Below are the code and all the weights of a small trained network. Each question names an input and a target symbol and asks about switching units off, where a switched-off unit gives its printed mean instead of its output.

import numpy as np


def w(rows, s, z=0):
    codes = np.array(rows[::2]) - 128.0
    scale = np.full(codes.shape[1], s)
    scale[-1] = z or s
    return codes * scale


def norm(h):
    return h / np.sqrt((h * h).mean(-1, keepdims=True) + 1e-5)


def f(y):
    return np.maximum(y, 0)


def softmax(a):
    e = np.exp(a - a.max(-1, keepdims=True))
    return e / e.sum(-1, keepdims=True)


def log_softmax(a):
    a = a - a.max(-1, keepdims=True)
    return a - np.log(np.exp(a).sum(-1, keepdims=True))


def net(x, mask):
    ids = ['ΔΠΨαβγηθλμξφω'.index(c) for c in x.split()]
    T = len(ids)
    res = E[ids] + P[:T]
    u = 0
    for l in range(2):
        r = norm(res)
        for j in range(2):
            rows = slice(3 * j, 3 * j + 3)
            q, k, v = (r @ M[l][rows].T for M in (Q, K, V))
            z = softmax(np.where(np.tri(T) > 0, q @ k.T / 3**0.5, -1e9)) @ v
            o = O[l][rows]
            res = res + np.where(mask[u + j], z, o[:, -1]) @ o[:, :-1]
        u += 2
        y = f(norm(res) @ A[l][:, :-1].T + A[l][:, -1])
        res = res + np.where(mask[u : u + 12], y, B[l][:, -1]) @ B[l][:, :-1]
        u += 12
    return log_softmax(norm(res)[-1] @ U[:, :-1].T + U[:, -1])


Q, K, V, O, A, B = {}, {}, {}, {}, {}, {}
E = w([
[133,104,126,115,30,125],'Δ',
[178,67,177,120,79,219],'Π',
[55,119,143,64,131,59],'Ψ',
[161,154,63,187,113,140],'α',
[47,105,197,183,170,134],'β',
[108,187,201,112,85,114],'γ',
[122,98,178,155,142,203],'η',
[82,63,161,149,81,56],'θ',
[161,114,93,75,202,127],'λ',
[77,80,99,204,34,101],'μ',
[202,171,157,76,135,132],'ξ',
[87,54,123,191,196,125],'φ',
[117,173,172,10,120,138],'ω',
],0.012)
P = w([
[161,172,154,212,83,101],'0',
[225,79,156,175,89,164],'1',
[102,134,94,126,1,226],'2',
[157,194,128,201,160,97],'3',
[222,85,141,158,114,161],'4',
[82,148,50,113,54,240],'5',
[137,203,107,180,206,82],'6',
[228,93,133,153,125,158],'7',
[62,149,29,107,90,219],'8',
[125,217,91,173,236,77],'9',
[231,96,130,147,131,161],'10',
[54,149,12,90,109,232],'11',
],0.0062)
Q[0] = w([
[137,137,130,148,175,177],'L0H1',
[123,67,152,94,155,101],'L0H1',
[115,103,123,200,127,113],'L0H1',
[44,75,123,77,197,113],'L0H2',
[249,165,72,79,172,174],'L0H2',
[97,153,237,14,119,108],'L0H2',
],0.012)
K[0] = w([
[126,130,99,142,172,187],'L0H1',
[90,50,160,76,149,142],'L0H1',
[101,97,140,198,141,116],'L0H1',
[43,83,121,57,246,103],'L0H2',
[220,180,69,78,182,167],'L0H2',
[90,187,252,14,121,108],'L0H2',
],0.011)
V[0] = w([
[95,69,74,85,81,125],'L0H1',
[148,146,74,151,167,124],'L0H1',
[127,131,135,84,171,98],'L0H1',
[117,146,158,143,149,118],'L0H2',
[230,190,253,160,39,127],'L0H2',
[39,162,36,55,191,152],'L0H2',
],0.0038)
O[0] = w([
[138,179,90,130,198,144,35],'L0H1',
[122,59,156,87,126,96,255],'L0H1',
[158,102,63,155,125,136,96],'L0H1',
[166,109,108,147,128,132,94],'L0H2',
[88,125,84,132,217,92,130],'L0H2',
[109,94,172,234,3,136,91],'L0H2',
],0.0047,0.00092)
A[0] = w([
[175,158,208,151,145,153,104],'L0N1',
[84,141,79,100,121,182,83],'L0N2',
[145,62,63,100,113,170,132],'L0N3',
[175,191,138,118,128,98,186],'L0N4',
[142,178,158,170,184,102,146],'L0N5',
[70,230,103,202,142,124,87],'L0N6',
[51,145,76,2,50,83,116],'L0N7',
[186,70,156,41,51,89,121],'L0N8',
[118,49,92,155,89,144,79],'L0N9',
[144,51,137,132,122,103,134],'L0N10',
[103,141,186,88,54,209,4],'L0N11',
[24,124,142,174,94,94,92],'L0N12',
],0.0079,0.0031)
B[0] = w([
[26,146,210,232,136,203,177],'L0N1',
[91,68,173,79,148,123,191],'L0N2',
[61,198,154,45,141,113,253],'L0N3',
[125,105,49,146,64,119,224],'L0N4',
[78,165,201,164,130,87,214],'L0N5',
[90,13,106,74,138,62,191],'L0N6',
[237,128,23,197,203,163,223],'L0N7',
[169,65,136,148,51,22,211],'L0N8',
[89,177,192,140,149,86,196],'L0N9',
[177,191,91,79,99,103,186],'L0N10',
[1,135,64,197,15,187,176],'L0N11',
[130,144,157,32,119,210,192],'L0N12',
],0.0055,0.0044)
Q[1] = w([
[152,208,118,175,95,131],'L1H1',
[145,63,193,174,66,134],'L1H1',
[171,157,84,109,53,99],'L1H1',
[97,81,151,144,255,132],'L1H2',
[152,74,220,134,104,202],'L1H2',
[160,169,93,117,116,146],'L1H2',
],0.0098)
K[1] = w([
[86,165,108,65,81,186],'L1H1',
[83,60,189,228,70,136],'L1H1',
[115,196,56,120,2,68],'L1H1',
[50,46,207,84,213,201],'L1H2',
[185,26,193,226,126,102],'L1H2',
[128,144,52,131,59,166],'L1H2',
],0.007)
V[1] = w([
[63,179,76,55,166,131],'L1H1',
[251,160,93,92,169,121],'L1H1',
[243,18,85,170,175,139],'L1H1',
[73,71,104,189,36,125],'L1H2',
[43,65,185,180,93,152],'L1H2',
[244,128,126,96,59,149],'L1H2',
],0.0028)
O[1] = w([
[91,4,178,225,55,144,186],'L1H1',
[164,101,135,63,134,120,253],'L1H1',
[184,141,137,116,161,110,165],'L1H1',
[126,49,127,60,92,13,216],'L1H2',
[208,137,102,98,211,95,2],'L1H2',
[40,126,95,149,71,39,132],'L1H2',
],0.0031,0.00059)
A[1] = w([
[145,162,125,228,154,182,96],'L1N1',
[156,46,94,2,148,227,116],'L1N2',
[198,95,167,179,178,95,123],'L1N3',
[154,179,191,157,60,133,4],'L1N4',
[149,115,62,200,80,162,7],'L1N5',
[81,130,147,166,210,135,206],'L1N6',
[47,110,156,111,138,153,57],'L1N7',
[94,193,48,115,184,140,182],'L1N8',
[112,72,72,82,85,113,116],'L1N9',
[153,150,226,116,126,112,79],'L1N10',
[150,124,100,170,216,149,33],'L1N11',
[92,123,77,164,146,86,186],'L1N12',
],0.0097,0.0034)
B[1] = w([
[239,124,102,95,82,207,180],'L1N1',
[77,129,132,15,159,74,253],'L1N2',
[17,62,128,167,186,119,210],'L1N3',
[92,207,127,104,237,8,144],'L1N4',
[84,81,229,155,124,177,184],'L1N5',
[143,174,11,86,84,34,230],'L1N6',
[219,85,111,166,128,181,189],'L1N7',
[191,65,170,99,177,13,238],'L1N8',
[76,154,79,164,162,209,242],'L1N9',
[121,120,187,189,176,255,169],'L1N10',
[65,190,115,149,50,81,172],'L1N11',
[183,160,204,47,85,145,223],'L1N12',
],0.0059,0.0058)
U = w([
[183,179,78,110,15,90,32],'Δ',
[103,152,254,125,123,134,68],'Π',
[196,40,80,180,145,134,105],'Ψ',
[216,96,218,125,96,140,181],'α',
[159,160,138,191,155,167,252],'β',
[168,244,151,147,151,125,194],'γ',
[200,171,105,145,133,184,178],'η',
[88,47,204,170,77,54,11],'θ',
[127,114,112,39,191,149,118],'λ',
[68,215,206,140,75,91,22],'μ',
[107,100,193,200,199,134,187],'ξ',
[83,153,40,205,146,101,59],'φ',
[69,110,134,142,34,177,214],'ω',
],0.0099,0.0026)

Each question gives the input, a string of symbols that net reads in full, and the target symbol t.
The units are the heads (3 rows each of Q, K, V and O) and the neurons (one row each of A and B). Each row of codes is followed by its name. A weight is (code - 128) times the scale printed after its matrix; where a second scale follows, it is the last column's (O, A, B and U).
mask holds one flag per unit, layer by layer, with each layer's heads first. A switched-off unit (its flag False) gives its mean, the last column of its rows in O or B, instead of its output. The means were averaged over made-up inputs and are rounded, as every weight is.
A unit's drop is (log p(t) with every unit on - log p(t) with that unit switched off) / (log p(t) with every unit on - log p(t) with every unit switched off).
The circuit of an input: a set's keep is (log p(t) with only the set's units on - log p(t) with every unit switched off) / (log p(t) with every unit on - log p(t) with every unit switched off). Starting from the 12 units with the biggest drops (on a tie, the unit counted first), units are removed one at a time, each time the one whose removal leaves the highest keep (on an exact tie, the one counted first), for as long as the keep stays at least 0.8.
circuit, biggest first: the units of the circuit, biggest drop first
unit that matters most: the unit with the biggest drop
k most important neurons: the k neurons with the biggest drops, biggest first
top k neurons in layer l: the k neurons of layer l with the biggest drops, biggest first
heads that matter: for each layer, one digit per head in row order, 1 if its drop is at least 0.15 and else 0, layers parted by /
input η Ψ γ ω β Π β λ β, target λ: circuit, biggest first -> L0N12, L1H2, L1N6
input φ α λ λ, target Δ: 3 most important neurons -> L0N8, L0N5, L1N1
input Π φ α Ψ ξ λ λ Ψ Δ ξ ξ Δ, target λ: 4 most important neurons -> L0N7, L0N2, L0N3, L1N8
input λ λ φ Ψ, target λ: most important neuron -> L0N12
input Δ Δ φ γ ω φ α, target θ: circuit, biggest first -> L0N6, L0N3, L1N12, L1N5
input φ λ λ μ, target ω: 2 most important neurons -> L0N6, L0N12
input ξ Δ λ ω φ η θ, target Π: top 2 neurons in layer 0 -> L0N12, L0N7
input λ θ θ, target λ: 3 most important neurons -> L0N12, L0N7, L0N5
input α γ ξ Ψ α φ, target ω: circuit, biggest first -> L0H2, L1N8
input μ γ θ ξ λ Ψ λ α μ, target λ: heads that matter -> 01 / 00
input Π η λ λ α η λ θ λ φ Δ ω, target ω: circuit, biggest first -> L0H2, L0N11
input α γ λ α θ λ Δ φ φ, target λ: heads that matter -> 00 / 00
input ω φ Π γ λ φ λ γ, target γ: heads that matter -> 01 / 00
input φ λ λ γ ξ λ Δ α α θ, target Π: 3 most important neurons -> L0N12, L1N10, L1N8
input Ψ λ β ξ η η λ λ λ λ φ, target φ: 3 most important neurons -> L1N6, L1N3, L1N11
input α λ Δ φ Ψ, target Ψ: circuit, biggest first -> L0N7, L0N8, L1N2
input Δ λ λ Ψ λ γ λ ω, target ω: most important neuron -> L0N8
input Ψ λ η Π Π λ λ φ α, target ω: 3 most important neurons -> L0N7, L0N12, L1N9
input φ λ φ, target λ: heads that matter -> 00 / 01
input φ α α λ, target Δ: top 4 neurons in layer 1 -> L1N6, L1N1, L1N9, L1N12
input α λ ξ Δ λ φ μ, target ω: 2 most important neurons -> L0N12, L0N6
input λ α φ λ η, target η: unit that matters most -> L0N1
input λ λ α α Π, target Π: top 2 neurons in layer 1 -> L1N4, L1N6
input λ λ α ω, target α: 2 most important neurons -> L0N7, L1N5
input λ φ η β μ η η λ λ φ μ γ, target ω: top 2 neurons in layer 0 -> L0N11, L0N3
input α λ Ψ η λ β φ α, target α: 2 most important neurons -> L1N5, L1N6
